Here is a tiny trained network, its code and every weight. The questions are about switching its units off for an input and a target symbol, where a switched-off unit gives its printed mean instead of its output.

import numpy as np


def w(rows, s, z=0):
    codes = np.array(rows[::2]) - 128.0
    scale = np.full(codes.shape[1], s)
    scale[-1] = z or s
    return codes * scale


def norm(h):
    return h / np.sqrt((h * h).mean(-1, keepdims=True) + 1e-5)


def f(y):
    return y / 2 * (1 + np.tanh(0.7978845608 * (y + 0.044715 * y**3)))


def softmax(a):
    e = np.exp(a - a.max(-1, keepdims=True))
    return e / e.sum(-1, keepdims=True)


def log_softmax(a):
    a = a - a.max(-1, keepdims=True)
    return a - np.log(np.exp(a).sum(-1, keepdims=True))


def net(x, mask):
    ids = ['αβδεζθλμξπσφω'.index(c) for c in x.split()]
    T = len(ids)
    res = E[ids] + P[:T]
    u = 0
    for l in range(2):
        r = norm(res)
        for j in range(2):
            rows = slice(4 * j, 4 * j + 4)
            q, k, v = (r @ M[l][rows].T for M in (Q, K, V))
            z = softmax(np.where(np.tri(T) > 0, q @ k.T / 4**0.5, -1e9)) @ v
            o = O[l][rows]
            res = res + np.where(mask[u + j], z, o[:, -1]) @ o[:, :-1]
        u += 2
        y = f(norm(res) @ A[l][:, :-1].T + A[l][:, -1])
        res = res + np.where(mask[u : u + 4], y, B[l][:, -1]) @ B[l][:, :-1]
        u += 4
    return log_softmax(norm(res)[-1] @ U[:, :-1].T + U[:, -1])


Q, K, V, O, A, B = {}, {}, {}, {}, {}, {}
E = w([
[119,114,137,105,146,171,123],'α',
[143,97,132,106,125,134,159],'β',
[150,168,162,101,159,106,97],'δ',
[134,116,133,110,120,139,114],'ε',
[131,144,121,113,132,121,73],'ζ',
[111,140,144,96,140,98,143],'θ',
[163,106,159,144,124,164,97],'λ',
[143,118,163,98,132,140,163],'μ',
[147,116,123,77,150,99,137],'ξ',
[161,100,107,131,166,121,106],'π',
[4,88,78,171,122,85,120],'σ',
[143,152,115,122,159,100,157],'φ',
[114,147,116,74,119,154,119],'ω',
],0.029)
P = w([
[58,133,34,190,150,132,173],'0',
[162,32,207,2,163,178,95],'1',
[194,7,185,41,196,118,101],'2',
[156,113,156,121,176,150,123],'3',
[165,117,136,123,187,161,120],'4',
[148,135,123,110,202,144,122],'5',
[129,120,173,70,172,120,128],'6',
[119,144,174,49,181,105,138],'7',
],0.0096)
Q[0] = w([
[156,128,152,67,207,128,130],'0.h1',
[99,105,85,137,64,77,135],'0.h1',
[119,119,144,99,140,138,149],'0.h1',
[168,151,79,134,93,134,157],'0.h1',
[124,158,157,168,177,161,143],'0.h2',
[103,83,81,11,132,88,151],'0.h2',
[90,113,165,119,196,116,104],'0.h2',
[106,132,192,137,140,111,149],'0.h2',
],0.011)
K[0] = w([
[1,91,133,183,108,153,216],'0.h1',
[197,148,192,74,160,104,50],'0.h1',
[100,143,60,218,92,100,51],'0.h1',
[188,177,182,91,116,237,219],'0.h1',
[115,94,198,89,172,82,162],'0.h2',
[140,212,45,113,254,182,145],'0.h2',
[222,142,103,88,236,204,107],'0.h2',
[78,145,131,170,181,133,193],'0.h2',
],0.006)
V[0] = w([
[110,107,35,130,69,160,112],'0.h1',
[73,60,147,140,153,112,154],'0.h1',
[171,162,137,106,145,255,147],'0.h1',
[62,6,191,90,121,121,51],'0.h1',
[96,124,192,172,66,117,220],'0.h2',
[149,124,109,145,213,7,180],'0.h2',
[158,155,19,154,137,139,156],'0.h2',
[95,35,137,128,109,153,188],'0.h2',
],0.0078)
O[0] = w([
[146,130,145,162,66,122,134,172],'0.h1',
[123,205,121,60,139,139,188,231],'0.h1',
[129,53,185,137,140,88,123,161],'0.h1',
[76,157,101,161,123,227,247,132],'0.h1',
[141,117,59,136,131,112,91,3],'0.h2',
[135,119,118,137,124,189,91,199],'0.h2',
[137,115,158,188,125,144,63,106],'0.h2',
[144,166,108,108,121,93,117,149],'0.h2',
],0.013,0.0047)
A[0] = w([
[14,112,90,162,205,2,158,2],'0.n1',
[143,15,76,55,185,198,50,161],'0.n2',
[151,196,99,101,213,83,144,149],'0.n3',
[180,89,64,226,102,152,157,139],'0.n4',
],0.0064,0.0037)
B[0] = w([
[138,206,98,134,125,182,135,129],'0.n1',
[142,200,171,129,143,52,209,252],'0.n2',
[102,89,196,128,44,179,121,210],'0.n3',
[199,153,89,2,160,151,101,108],'0.n4',
],0.01,0.0042)
Q[1] = w([
[157,121,216,112,165,170,104],'1.h1',
[120,183,94,161,157,143,62],'1.h1',
[186,127,74,105,67,146,89],'1.h1',
[116,116,150,42,223,120,104],'1.h1',
[143,162,4,174,29,111,29],'1.h2',
[62,123,176,148,163,176,198],'1.h2',
[148,123,234,145,140,136,88],'1.h2',
[64,169,184,122,185,131,146],'1.h2',
],0.012)
K[1] = w([
[94,194,29,196,142,175,140],'1.h1',
[232,130,225,2,165,121,134],'1.h1',
[114,159,155,72,171,132,162],'1.h1',
[214,204,75,194,128,113,21],'1.h1',
[149,59,209,35,184,171,164],'1.h2',
[34,171,42,202,141,140,131],'1.h2',
[158,55,90,131,89,66,139],'1.h2',
[91,104,39,190,91,114,138],'1.h2',
],0.0079)
V[1] = w([
[27,40,118,55,70,67,99],'1.h1',
[164,183,175,49,195,82,225],'1.h1',
[250,167,89,115,174,156,100],'1.h1',
[41,212,90,139,176,70,95],'1.h1',
[183,75,115,100,34,38,152],'1.h2',
[140,47,128,74,214,75,81],'1.h2',
[93,25,60,182,141,141,46],'1.h2',
[165,79,207,124,146,139,157],'1.h2',
],0.011)
O[1] = w([
[2,228,77,149,135,118,103,119],'1.h1',
[183,146,121,104,191,96,246,254],'1.h1',
[234,9,65,78,91,197,217,119],'1.h1',
[132,172,99,70,230,183,14,134],'1.h1',
[43,74,46,56,93,30,86,119],'1.h2',
[24,65,121,104,197,196,154,137],'1.h2',
[53,105,116,165,93,196,167,39],'1.h2',
[103,104,196,122,151,93,98,152],'1.h2',
],0.0096,0.0074)
A[1] = w([
[163,110,41,76,153,206,2,85],'1.n1',
[175,210,110,36,187,169,136,162],'1.n2',
[252,173,134,59,102,211,240,253],'1.n3',
[199,164,193,98,74,183,226,200],'1.n4',
],0.0076,0.0024)
B[1] = w([
[179,112,168,34,96,110,39,132],'1.n1',
[80,100,99,135,129,89,161,198],'1.n2',
[5,184,38,217,114,169,122,251],'1.n3',
[62,170,100,189,63,164,76,218],'1.n4',
],0.011)
U = w([
[90,157,71,82,184,48,170,151],'α',
[229,159,106,137,159,127,180,100],'β',
[90,120,175,141,235,195,146,105],'δ',
[76,66,181,154,58,81,178,158],'ε',
[9,108,138,169,129,77,54,117],'ζ',
[91,72,33,82,52,135,146,87],'θ',
[163,145,118,169,30,46,144,113],'λ',
[100,142,72,150,110,114,152,85],'μ',
[116,66,105,81,142,183,55,253],'ξ',
[115,91,212,196,77,166,68,119],'π',
[121,185,51,104,165,166,39,124],'σ',
[182,73,134,155,91,203,162,138],'φ',
[130,188,209,182,141,61,145,112],'ω',
],0.013,0.0058)

Each question gives the input, a string of symbols that net reads in full, and the target symbol t.
The units are the heads (4 rows each of Q, K, V and O) and the neurons (one row each of A and B). Each row of codes is followed by its name. A weight is (code - 128) times the scale printed after its matrix; where a second scale follows, it is the last column's (O, A, B and U).
mask holds one flag per unit, layer by layer, with each layer's heads first. A switched-off unit (its flag False) gives its mean, the last column of its rows in O or B, instead of its output. The means were averaged over made-up inputs and are rounded, as every weight is.
A unit's drop is (log p(t) with every unit on - log p(t) with that unit switched off) / (log p(t) with every unit on - log p(t) with every unit switched off).
The circuit of an input: a set's keep is (log p(t) with only the set's units on - log p(t) with every unit switched off) / (log p(t) with every unit on - log p(t) with every unit switched off). Starting from all 12 units, units are removed one at a time, each time the one whose removal leaves the highest keep (on an exact tie, the one counted first), for as long as the keep stays at least 0.8.
units of the circuit, in order: the units of the circuit, biggest drop first
k most important neurons: the k neurons with the biggest drops, biggest first
top k neurons in layer l: the k neurons of layer l with the biggest drops, biggest first
drop when u is switched off: that unit's drop, to one decimal
input λ φ δ μ λ, target ε: 2 most important neurons -> (0.n4, 0.n2)
input φ π δ ξ φ, target ξ: units of the circuit, in order -> (0.h1, 1.h1, 0.h2)
input α α μ μ ω λ α, target ω: units of the circuit, in order -> (1.h2, 0.h1)
input π ε λ μ φ ω φ φ, target φ: units of the circuit, in order -> (1.h1, 0.h2)
input λ π φ λ φ, target ε: top 2 neurons in layer 0 -> (0.n4, 0.n2)
input β ω ζ φ ω ω, target θ: units of the circuit, in order -> (0.h2, 1.h1, 1.h2)
input φ δ ζ, target ξ: units of the circuit, in order -> (1.h1, 0.h2)
input ω φ δ ω, target ζ: units of the circuit, in order -> (0.h1)
input θ β μ β φ λ ζ, target σ: 2 most important neurons -> (0.n3, 1.n3)
input δ β φ α μ, target δ: units of the circuit, in order -> (0.h1, 1.h2)
input μ μ μ ζ θ θ ζ, target α: units of the circuit, in order -> (0.h1, 1.h1)
input δ θ δ φ ξ, target δ: units of the circuit, in order -> (0.h1, 1.h2)
input ζ φ μ, target π: units of the circuit, in order -> (0.h2, 1.h1, 0.h1)
input α ζ δ β, target ω: units of the circuit, in order -> (1.h1, 1.h2)
input μ ξ α λ λ, target α: units of the circuit, in order -> (0.h1, 0.h2, 1.h1)
input ζ μ μ δ μ ζ α, target π: units of the circuit, in order -> (0.h2, 1.h1, 0.h1, 1.h2)
input ω μ ε π α δ, target ζ: units of the circuit, in order -> (0.h1, 1.h2)
input λ δ ε π μ μ α, target ε: units of the circuit, in order -> (1.h1)
input λ λ β φ θ μ, target ε: drop when 1.h1 is switched off -> 0.6
input δ μ δ, target δ: drop when 0.n1 is switched off -> 0.0
input φ μ φ, target ξ: drop when 0.h2 is switched off -> 0.1
input ω φ φ μ θ β α, target ζ: drop when 0.h1 is switched off -> 1.4
input δ ζ δ λ, target δ: most important neuron -> (0.n2)
